Below is a small trained network, with its code and all its weights. Each question gives an input and a class and asks what happens when units are switched off, that is, made to give their printed mean instead of their output.

import numpy as np


def w(rows, s, z=0):
    codes = np.array(rows[::2]) - 128.0
    scale = np.full(codes.shape[1], s)
    scale[-1] = z or s
    return codes * scale


def norm(h):
    return h / np.sqrt((h * h).mean(-1, keepdims=True) + 1e-5)


def f(y):
    return np.maximum(y, 0)


def log_softmax(a):
    a = a - a.max(-1, keepdims=True)
    return a - np.log(np.exp(a).sum(-1, keepdims=True))


def net(x, mask):
    res = np.array(x, float).reshape(1, 8) / 4 @ E
    u = 0
    for l in range(2):
        y = f(norm(res) @ A[l][:, :-1].T + A[l][:, -1])
        res = res + np.where(mask[u : u + 13], y, B[l][:, -1]) @ B[l][:, :-1]
        u += 13
    return log_softmax(norm(res)[-1] @ U[:, :-1].T + U[:, -1])


A, B = {}, {}
E = w([
[141,176,211,199,161,12,79,150],'x0',
[131,123,128,135,122,130,128,131],'x1',
[125,130,128,125,132,127,131,128],'x2',
[133,78,254,109,164,189,160,82],'x3',
[159,213,127,189,165,194,134,93],'x4',
[50,109,127,128,202,190,62,210],'x5',
[206,121,130,113,139,137,81,162],'x6',
[113,107,102,136,167,108,74,43],'x7',
],0.007)
A[0] = w([
[238,110,102,105,153,136,86,160,181],'0.n1',
[126,107,151,150,203,173,89,179,162],'0.n2',
[83,136,34,142,66,179,148,132,215],'0.n3',
[140,2,93,86,102,95,138,130,53],'0.n4',
[146,197,192,136,155,35,109,115,30],'0.n5',
[253,142,154,94,139,129,91,107,76],'0.n6',
[123,177,132,142,117,170,121,112,23],'0.n7',
[191,167,141,68,113,74,155,66,21],'0.n8',
[94,77,168,44,128,250,147,55,24],'0.n9',
[168,55,116,127,116,81,121,160,66],'0.n10',
[93,89,110,111,153,93,146,160,180],'0.n11',
[131,127,76,104,128,185,153,102,1],'0.n12',
[100,90,99,167,112,84,30,36,108],'0.n13',
],0.0085,0.0032)
B[0] = w([
[90,163,142,119,111,107,171,106,213],'0.n1',
[100,85,64,157,80,100,170,93,226],'0.n2',
[201,129,108,100,134,71,106,160,254],'0.n3',
[136,133,160,114,152,70,155,147,206],'0.n4',
[197,104,117,107,77,116,61,161,215],'0.n5',
[63,116,100,125,127,147,145,93,189],'0.n6',
[150,126,138,142,171,120,162,150,149],'0.n7',
[129,45,103,254,75,113,160,140,186],'0.n8',
[162,131,122,124,114,77,97,140,252],'0.n9',
[97,154,117,101,166,73,152,129,174],'0.n10',
[156,152,151,153,134,80,164,141,192],'0.n11',
[219,91,147,63,152,137,119,149,174],'0.n12',
[116,147,108,67,106,126,109,90,215],'0.n13',
],0.0099,0.0056)
A[1] = w([
[107,74,79,130,171,133,121,154,100],'1.n1',
[143,48,210,125,142,146,136,96,175],'1.n2',
[109,88,56,118,101,147,169,125,116],'1.n3',
[121,170,152,207,119,60,70,163,77],'1.n4',
[95,113,122,121,168,130,80,180,254],'1.n5',
[204,206,88,206,165,211,118,111,167],'1.n6',
[169,125,97,110,154,144,95,71,189],'1.n7',
[153,124,97,75,154,68,176,105,241],'1.n8',
[83,116,137,159,68,127,110,109,178],'1.n9',
[159,182,166,158,68,140,193,246,137],'1.n10',
[116,159,185,159,129,113,73,144,84],'1.n11',
[167,177,70,147,117,47,110,158,117],'1.n12',
[85,116,134,138,163,160,69,175,142],'1.n13',
],0.012,0.0041)
B[1] = w([
[151,138,148,163,92,121,168,108,150],'1.n1',
[114,184,6,125,170,136,124,151,175],'1.n2',
[155,122,159,139,133,148,121,156,167],'1.n3',
[171,112,137,97,157,153,152,156,191],'1.n4',
[162,129,147,138,83,102,155,78,166],'1.n5',
[82,102,163,109,127,56,161,185,174],'1.n6',
[111,127,163,117,119,100,100,121,176],'1.n7',
[112,148,180,169,141,178,112,139,252],'1.n8',
[108,131,174,109,114,201,150,175,162],'1.n9',
[94,124,133,120,123,120,69,57,195],'1.n10',
[158,131,137,92,124,142,122,152,147],'1.n11',
[101,124,94,126,157,170,143,112,250],'1.n12',
[169,99,117,185,70,126,129,86,137],'1.n13',
],0.014,0.013)
U = w([
[247,112,141,87,115,117,103,167,145],'0',
[168,83,103,228,66,113,182,96,106],'1',
[97,134,171,109,154,32,174,173,47],'2',
[114,151,146,128,155,173,148,123,241],'3',
[133,176,25,130,164,131,129,134,6],'4',
[127,129,147,134,151,158,127,131,254],'5',
[109,126,141,114,89,115,68,71,62],'6',
],0.016,0.004)

Each question gives the input, the list of numbers given to net, and the class t.
The units are the neurons (one row each of A and B). Each row of codes is followed by its name. A weight is (code - 128) times the scale printed after its matrix; where a second scale follows, it is the last column's (A, B and U).
mask holds one flag per neuron, layer by layer. A switched-off neuron (its flag False) gives its mean, the last column of its row in B, instead of its output. The means were averaged over made-up inputs and are rounded, as every weight is.
A unit's drop is (log p(t) with every unit on - log p(t) with that unit switched off) / (log p(t) with every unit on - log p(t) with every unit switched off).
The circuit of an input: a set's keep is (log p(t) with only the set's units on - log p(t) with every unit switched off) / (log p(t) with every unit on - log p(t) with every unit switched off). Starting from the 12 units with the biggest drops (on a tie, the unit counted first), units are removed one at a time, each time the one whose removal leaves the highest keep (on an exact tie, the one counted first), for as long as the keep stays at least 0.8.
circuit, biggest first: the units of the circuit, biggest drop first
unit that matters most: the unit with the biggest drop
k most important neurons: the k neurons with the biggest drops, biggest first
top k neurons in layer l: the k neurons of layer l with the biggest drops, biggest first
input [0,-1,3,-8,-1,8,4,0], class 1: unit that matters most	1.n5
input [4,2,-7,-8,-4,4,-7,-3], class 4: 3 most important neurons	(1.n12; 1.n6; 0.n3)
input [4,0,-2,0,-2,-4,-6,-3], class 3: 3 most important neurons	(1.n9; 1.n4; 0.n3)
input [-7,1,0,5,8,5,6,8], class 2: circuit, biggest first	(1.n6; 1.n12)
input [7,-6,1,8,4,5,-4,6], class 4: circuit, biggest first	(1.n2; 1.n8)
input [-3,-2,5,-2,-7,4,7,-2], class 2: 3 most important neurons	(0.n4; 0.n10; 1.n9)
input [5,7,1,7,4,-6,-2,-7], class 4: 2 most important neurons	(1.n2; 1.n8)
input [5,2,2,1,-4,-7,-4,3], class 1: 2 most important neurons	(0.n8; 0.n5)
input [6,2,4,-4,4,7,-3,7], class 1: 3 most important neurons	(1.n13; 1.n5; 0.n2)
input [-8,-6,7,7,-6,3,-2,2], class 0: circuit, biggest first	(0.n9; 1.n12)
input [8,-8,-5,1,-1,1,-5,6], class 0: 2 most important neurons	(0.n5; 1.n4)
input [-5,3,-2,-4,-7,0,-1,-6], class 2: 4 most important neurons	(0.n4; 0.n3; 1.n2; 0.n10)
input [0,-1,2,-1,6,4,3,7], class 6: top 4 neurons in layer 1	(1.n7; 1.n4; 1.n12; 1.n2)
input [-4,-1,-3,4,-3,4,-3,5], class 6: unit that matters most	0.n9
input [-7,-3,7,-1,-8,7,-7,-3], class 2: 2 most important neurons	(0.n4; 0.n11)
input [8,-1,8,8,2,-6,-1,6], class 0: circuit, biggest first	(0.n5; 1.n4)
input [6,6,-7,8,4,-2,-5,5], class 4: top 2 neurons in layer 0	(0.n3; 0.n9)
input [2,-2,-3,-7,8,4,2,-8], class 2: 2 most important neurons	(1.n6; 1.n2)
input [5,-2,6,-2,6,-8,8,6], class 1: top 2 neurons in layer 1	(1.n10; 1.n8)
input [-7,5,-5,1,2,-4,1,5], class 0: unit that matters most	0.n12
